m = [126 123 127 132 144 117  99 126 127 135]
m[0]: 126
m[9]: 135

A = [[122, 116, 128, 127, 126, 128, 140, 134, 126, 126, 135, 129, 137, 123, 129], [115, 126, 126, 127, 128, 127, 122, 137, 126, 127, 138, 129, 128, 129, 131], [119, 137, 125, 124, 124, 125, 128, 124, 125, 125, 141, 124, 135, 123, 125], [129, 128, 131, 132, 130, 126, 121, 124, 135, 134, 127, 123, 114, 138, 119], [133, 134, 128, 126, 127, 125, 131, 121, 127, 127, 130, 123, 143, 125, 123], [135, 130, 128, 129, 128, 128, 124, 126, 128, 128, 122, 142, 128, 134, 146], [127, 123, 130, 130, 129, 128, 131, 127, 134, 131, 128, 122, 115, 131, 118], [125, 117, 130, 131, 131, 130, 121, 141, 130, 130, 124, 134, 125, 136, 136], [125, 118, 129, 131, 131, 130, 122, 142, 129, 129, 124, 136, 124, 135, 138], [124, 118, 128, 126, 124, 128, 150, 128, 127, 126, 137, 128, 129, 117, 126], [118, 135, 126, 127, 126, 126, 123, 125, 127, 127, 138, 122, 123, 128, 122], [122, 128, 127, 128, 127, 127, 123, 130, 125, 127, 135, 130, 141, 130, 133]]
Indices start at 0.
(0, 0): 122
(6, 13): 131
(6, 6): 131
(3, 5): 126
(2, 14): 125
(11, 7): 130
(8, 6): 122
(8, 1): 118
(5, 11): 142
(1, 13): 129
(3, 14): 119
(10, 11): 122
(8, 8): 129
(5, 14): 146
(4, 0): 133
(5, 4): 128
(4, 14): 123
(7, 13): 136
(7, 11): 134
(4, 1): 134
(5, 3): 129
(7, 12): 125
(2, 0): 119
(4, 13): 125
(0, 2): 128
(4, 12): 143
(11, 5): 127
(5, 10): 122
(1, 9): 127
(1, 2): 126
(7, 5): 130
(6, 3): 130
(1, 6): 122
(10, 3): 127
(6, 0): 127
(10, 13): 128
(7, 2): 130

M =
[[138 122 100 143 128 139 122 142 134 105 103 140]
 [141 113 120 140 134 114 124 144 138 120 117 141]
 [119 113 129 137 128 125 134 127 136 135 125 120]
 [135 115 109 139 133 132 126 139 138 109 108 142]
 [118 109 118 136 138 132 136 131 139 120 117 131]
 [126 109 122 137 136 122 131 135 140 123 117 139]
 [122 116 105 141 130 144 130 132 135 115 110 124]
 [136 155 156 111 112 110 123 116 113 155 156 124]
 [128 137 125 133 131 126 126 138 120 137 141 101]
 [121 108 122 137 136 126 134 134 139 123 117 134]]
M[0][0] => 138
M[4][5] => 132
M[8][2] => 125
M[5][7] => 135
M[6][4] => 130
M[7][9] => 155
M[:, 11] => [140, 141, 120, 142, 131, 139, 124, 124, 101, 134]
M[7][8] => 113
M[8][8] => 120
M[6] => [122, 116, 105, 141, 130, 144, 130, 132, 135, 115, 110, 124]
M[6][6] => 130
M[2][8] => 136
M[9][8] => 139
M[4][7] => 131
M[5][0] => 126
M[:, 1] => [122, 113, 113, 115, 109, 109, 116, 155, 137, 108]
M[:, 5] => [139, 114, 125, 132, 132, 122, 144, 110, 126, 126]
M[2][6] => 134
M[3][1] => 115
M[8][7] => 138
M[2][10] => 125
M[9][9] => 123
M[:, 2] => [100, 120, 129, 109, 118, 122, 105, 156, 125, 122]
M[6][0] => 122
M[9][6] => 134
M[4] => [118, 109, 118, 136, 138, 132, 136, 131, 139, 120, 117, 131]
M[0] => [138, 122, 100, 143, 128, 139, 122, 142, 134, 105, 103, 140]
M[:, 7] => [142, 144, 127, 139, 131, 135, 132, 116, 138, 134]
M[0][5] => 139
M[8][11] => 101
M[8][3] => 133
M[7][1] => 155
M[:, 3] => [143, 140, 137, 139, 136, 137, 141, 111, 133, 137]
M[0][2] => 100
M[7][2] => 156
M[9][5] => 126
M[8][10] => 141

data =
[[142 131 133 144 127 123 107 104]
 [131 123 154 131 137 140 120 112]
 [130 116 129 140 140 117 126 147]]
data[0,0] -> 142
data[1,5] -> 140
data[-1] -> [130, 116, 129, 140, 140, 117, 126, 147]
data[:, 4] -> [127, 137, 140]
data[2,6] -> 126
data[0,1] -> 131
data[-1,7] -> 147
data[-3,6] -> 107

x =
[[129, 115, 121, 117, 108, 117, 130, 120],
 [145, 115, 124, 133, 131, 149, 132, 124],
 [142, 138, 142, 117, 128, 147, 148, 144],
 [116, 108, 135, 123, 129, 136, 131, 121],
 [124, 119, 115, 138, 137, 117, 117, 135],
 [154, 139, 148, 129, 142, 131, 125, 118]]
x[0][0]: 129
x[4][4]: 137
x[2][6]: 148
x[2][5]: 147
x[2][0]: 142
x[0][5]: 117
x[1]: [145, 115, 124, 133, 131, 149, 132, 124]
x[2][3]: 117
x[0][3]: 117
x[:, 2]: [121, 124, 142, 135, 115, 148]
x[4][7]: 135
x[2][4]: 128
x[0][4]: 108
x[:, 7]: [120, 124, 144, 121, 135, 118]
x[2]: [142, 138, 142, 117, 128, 147, 148, 144]
x[:, 3]: [117, 133, 117, 123, 138, 129]
x[4][6]: 117
x[0]: [129, 115, 121, 117, 108, 117, 130, 120]
x[3][6]: 131
x[4][3]: 138
x[:, 4]: [108, 131, 128, 129, 137, 142]

B =
126  120  119  128
117  124  130  141
120  128  136  143
133  129  127  126
120  141  144  122
121  128  127  118
113  111  118  147
123  108  112  141
113  132  135  119
126  132  130  113
117  146  151  120
121  127  136  144
115  115  123  147
106  116  126  145
123  142  144  117
140  130  125  120
B[-16, 0] -> 126
B[4, -3] -> 141
B[3, 0] -> 133
B[0, -2] -> 119
B[:, -2] -> [119, 130, 136, 127, 144, 127, 118, 112, 135, 130, 151, 136, 123, 126, 144, 125]
B[-13, 2] -> 127
B[:, 3] -> [128, 141, 143, 126, 122, 118, 147, 141, 119, 113, 120, 144, 147, 145, 117, 120]
B[8, -1] -> 119
B[3, -1] -> 126
B[9, -4] -> 126
B[-14] -> [120, 128, 136, 143]
B[-9, -1] -> 141
B[-12] -> [120, 141, 144, 122]
B[-2, 1] -> 142
B[10, -1] -> 120
B[:, 1] -> [120, 124, 128, 129, 141, 128, 111, 108, 132, 132, 146, 127, 115, 116, 142, 130]
B[-7, 1] -> 132

a = [124 110 109 114 141 104 107 139 109 137 103 113 140 136 105]
a[0] -> 124
a[-6] -> 137
a[-7] -> 109
a[-13] -> 109
a[-10] -> 104

arr =
[[123 112 129 126]
 [124 111 130 127]
 [129 106 130 132]
 [127 108 132 129]
 [124 111 130 127]
 [119 117 123 124]
 [129 107 124 133]
 [128 107 132 130]
 [129 109 120 133]
 [129 110 117 133]
 [128 107 131 131]
 [128 107 132 130]]
Indices start at 0.
(0, 0): 123
(11, 0): 128
(4, 0): 124
(7, 1): 107
(2, 1): 106
(5, 0): 119
(11, 1): 107
(10, 3): 131
(11, 3): 130
(3, 3): 129
(6, 2): 124
(7, 2): 132
(1, 3): 127
(4, 2): 130
(6, 0): 129
(7, 3): 130
(9, 3): 133
(8, 0): 129
(6, 3): 133
